Each row has a name. Each piece below is followed by the name of the row it came from, unless a question asks for something else. Each question is about the rows just above it. Places in a row count from 0.

C: [ 98 182 155 141 100 122 145 128]
Y: [ 93 121 161 129 133 134 167 150]
L: [200 109 155 141 100 122 145 128]
Z: [ 93 191  99 135  96  89 101  71]
T: [ 90 103 150 146 100 143 199 142]
Where in the named rows is [89]? : Z, 5
Row and place of [142] in the named rows: : T, 7
Where in the named rows is [71]? : Z, 7
[199] is at row and place : T, 6

N: [114 196 115 116  57]
D: [131 186 162 161 134]
A: [118 127 100 160 175]
[131] is at row and place : D, 0
Row and place of [161] in the named rows: : D, 3
[114] is at row and place : N, 0
[118] is at row and place : A, 0

J: [198 121 194  88]
P: [ 91 128 102 120]
U: [ 90 101 152 171]
S: [ 98 128 167 115]
Where in the named rows is [102]? : P, 2
Where in the named rows is [90]? : U, 0
Where in the named rows is [152]? : U, 2
Where in the named rows is [115]? : S, 3
Where in the named rows is [120]? : P, 3
[91] is at row and place : P, 0

Q: [155 128  84 111 133 170 119 151]
K: [106 138 111 143 131 124 102 162]
V: [177 127 142 126 107 140  71 147]
B: [155 128  84 111 133 170 119 133]
M: [106 142 125 121 119  60 123 149]
F: [140 121  56 133 101 214 141 158]
X: [118 127 122  95  95  86  98  76]
R: [137  67 139 156 155 121 109  84]
H: [131 122 129 146 130 142 169 131]
E: [ 74  94 147 102 153 157 122  82]
W: [140 121  56 133 101 214 167 166]
G: [122 223 118 106  66  66 125 133]
[129] is at row and place : H, 2
Where in the named rows is [167]? : W, 6
Row and place of [157] in the named rows: : E, 5

pob: [128 103 105 173 117 110 156 110 139 164 156 129 169 133 164 115 129 107
 132 159 163 152 107 107 112 165 159 145 106 142 156 145 108]
Vep: [ 89 165 182 130 174 169 132 163 109 122 130 124 126 102 133 101 104 161
 108 122 122 130 180 146 171 121 118 108 175 109 115 156 175]
fosin: [176 139 105 122 115 115 124 125 117 117 123 153 110 151 114 124 157 134
 155 128 124 118 117 112 125 118 113 141 109 117 113 111 118]
nakef: [208 134 103  75 101 100  97 123 107  74  84 171  60 175  80 142 198 136
 104 112  98  84  98 121 113  74  77 166 103  98  80  82 107]
gel: [116 106 107 147 107 108 143 111 153 153 150 108 153 120 143 150 117 108
 114 140 148 146 106 129 108 152 154 122 108 155 156 126 106]
mivi: [120 105 115 150 123 118 146 119 147 151 140 114 158 129 139 135 127 113
 123 139 147 140 109 120 116 152 151 135 117 148 152 133 116]
bape: [166 116 101 112 104 102 114 111 127 106 111 147 102 149 113 146 161 116
 155 130 122 108 101 123 108 107 113 150 101 122 105 109 106]
tolup: [148 102  91 168 109 101 144 104 131 157 149 136 161 143 164 109 149 103
 146 164 167 144  94 101 105 160 154 151  94 136 151 137  99]
vavil: [ 84 168 193  53 170 190  78 164 113  69  80 115  71  92  81 148  79 162
  93  70  60  94 202 174 172  67  84  76 194 112  88 119 185]
Ruz: [117 120 130 144 129 128 134 131 133 139 135 113 147 122 139 126 108 122
 115 131 136 134 122 131 128 139 139 118 131 133 138 136 131]
Row and place of [78] in the named rows: : vavil, 6
[79] is at row and place : vavil, 16
Where in the named rows is [77]? : nakef, 26
which: [ 89 165 182 130 174 169 132 163 109 122 130 124 126 102 133 101 104 161
 108 122 122 130 180 146 171 121 118 108 175 109 115 156 175] : Vep
Where in the named rows is [202]? : vavil, 22
which: [128 103 105 173 117 110 156 110 139 164 156 129 169 133 164 115 129 107
 132 159 163 152 107 107 112 165 159 145 106 142 156 145 108] : pob

Pupo: [132 152 130 200]
mez: [132 152 164 165]
vis: [132 151 164 119]
[130] is at row and place : Pupo, 2
[165] is at row and place : mez, 3
Row and place of [119] in the named rows: : vis, 3
[132 152 130 200] is in which row? : Pupo
Row and place of [151] in the named rows: : vis, 1

Roko: [134 119 132 134 163 123 115 126 127 167 144 162 104 100 116 113 154 154
 103 207 126 113 129  54 124 113 119 141 120]
mose: [138  87 149 132 138 140 133 129 131 141 128 131  87 115 166 124 104 183
 120 127 138  66 102 219 127 147 138 139 128]
kud: [143  99 134 124 109 138 152 120 131  96 112 149  89 138 125 131 182 164
 125 174 124 176  97  97 150 138 131 137 172]
goda: [130 141 137 129 120 151 105 122 123 144 179 110 119 111 122 128 166 187
  96 181 185 139 140 124 184 157 108  75  68]
fuve: [117 173 129 119 125 116 129 122 140  88 127 117  90 131  90 139 105  94
 137  82 132 157 123 137 123 132 155 126 120]
Row and place of [54] in the named rows: : Roko, 23
which: [130 141 137 129 120 151 105 122 123 144 179 110 119 111 122 128 166 187
  96 181 185 139 140 124 184 157 108  75  68] : goda
Row and place of [219] in the named rows: : mose, 23
Where in the named rows is [174]? : kud, 19
[94] is at row and place : fuve, 17

zon: [105 134 129 136 138 109 102 102 167 119 125 143 103 135 139 132 137  68
 138 111 109 137 139  91 117 154 160 135  99 135 136 135 133 136 139 145
 137 131 149]
bulop: [149 134 128 119 123 105 159 142 107 125 125 126 128 133 141 136 140 202
 111 144 129 132 114 179 147 121 111 133 136 133 141 140 115 135 131 121
 136 126 153]
Lefin: [138 130 128 126 127 148 140 140 124 127 125 130 141 130 129 128 128 153
 127 136 136 130 125 146 134 135 124 130 143 130 128 128 125 131 131 128
 131 128 124]
ruto: [ 99 132 129 140 140 131  93 100 176 120 125 145 109 134 134 128 132  43
 147 107 112 136 146  75 111 156 168 133 101 133 129 129 138 134 138 149
 134 132 135]
zis: [105 133 129 136 138 109 102 102 167 119 125 143 103 135 139 132 138  67
 139 110 108 137 140  91 118 151 161 135  98 135 136 135 133 136 139 145
 137 131 149]
Manir: [111 135 129 133 135  97 112 106 158 119 125 141 102 136 142 134 140  91
 131 115 109 137 134 107 123 149 152 136 100 136 139 138 128 137 138 141
 138 130 157]
lilos: [121 135 128 129 132  91 126 114 143 120 125 136 104 135 145 137 143 126
 125 123 111 136 128 129 132 135 142 136 106 136 143 141 124 138 136 135
 139 129 162]
vus: [117 134 129 131 133 105 117 113 151 120 124 140 110 135 140 133 138 103
 127 119 114 135 130 114 125 155 144 135 109 135 136 136 127 136 138 138
 137 129 151]
talov: [ 96 134 129 139 140 101  93  92 178 117 125 146  94 136 142 133 140  46
 142 104 102 138 143  78 113 156 170 136  88 136 138 136 135 138 140 149
 138 132 155]
dos: [109 133 129 135 137 119 107 108 162 120 125 141 109 134 137 131 135  77
 138 114 113 136 138  97 119 149 156 134 106 134 134 133 133 135 137 143
 135 131 143]
nof: [146 130 128 123 125 147 149 147 114 128 125 127 144 130 130 130 129 177
 123 142 139 130 121 161 139 127 116 130 148 130 129 130 123 130 129 124
 130 127 126]
luvap: [133 131 128 127 129 135 135 132 131 125 125 132 130 131 133 131 132 144
 129 132 129 132 128 140 133 129 131 131 132 132 132 123 126 132 132 130
 132 128 134]
which: [121 135 128 129 132  91 126 114 143 120 125 136 104 135 145 137 143 126
 125 123 111 136 128 129 132 135 142 136 106 136 143 141 124 138 136 135
 139 129 162] : lilos
[ 96 134 129 139 140 101  93  92 178 117 125 146  94 136 142 133 140  46
 142 104 102 138 143  78 113 156 170 136  88 136 138 136 135 138 140 149
 138 132 155] is in which row? : talov
which: [105 133 129 136 138 109 102 102 167 119 125 143 103 135 139 132 138  67
 139 110 108 137 140  91 118 151 161 135  98 135 136 135 133 136 139 145
 137 131 149] : zis
which: [111 135 129 133 135  97 112 106 158 119 125 141 102 136 142 134 140  91
 131 115 109 137 134 107 123 149 152 136 100 136 139 138 128 137 138 141
 138 130 157] : Manir

vonom: [131 122 124 120 157 133 143 153 132 133 149 133 133 131 129 168 131 118
 121 132 130 132 132 128]
metop: [136 141 136 139 217 118 150 138 135 116 190 151 126 114 135 152 136 139
 139 116 138 134 124 138]
Sur: [137 134 128 132  32 161 106 115 141 153  70 109 137 183 136 108 137 128
 129 143 138 143 157 137]
Where do [131 122 124 120 157 133 143 153 132 133 149 133 133 131 129 168 131 118
 121 132 130 132 132 128] appear? : vonom
Row and place of [168] in the named rows: : vonom, 15
Row and place of [126] in the named rows: : metop, 12
[161] is at row and place : Sur, 5

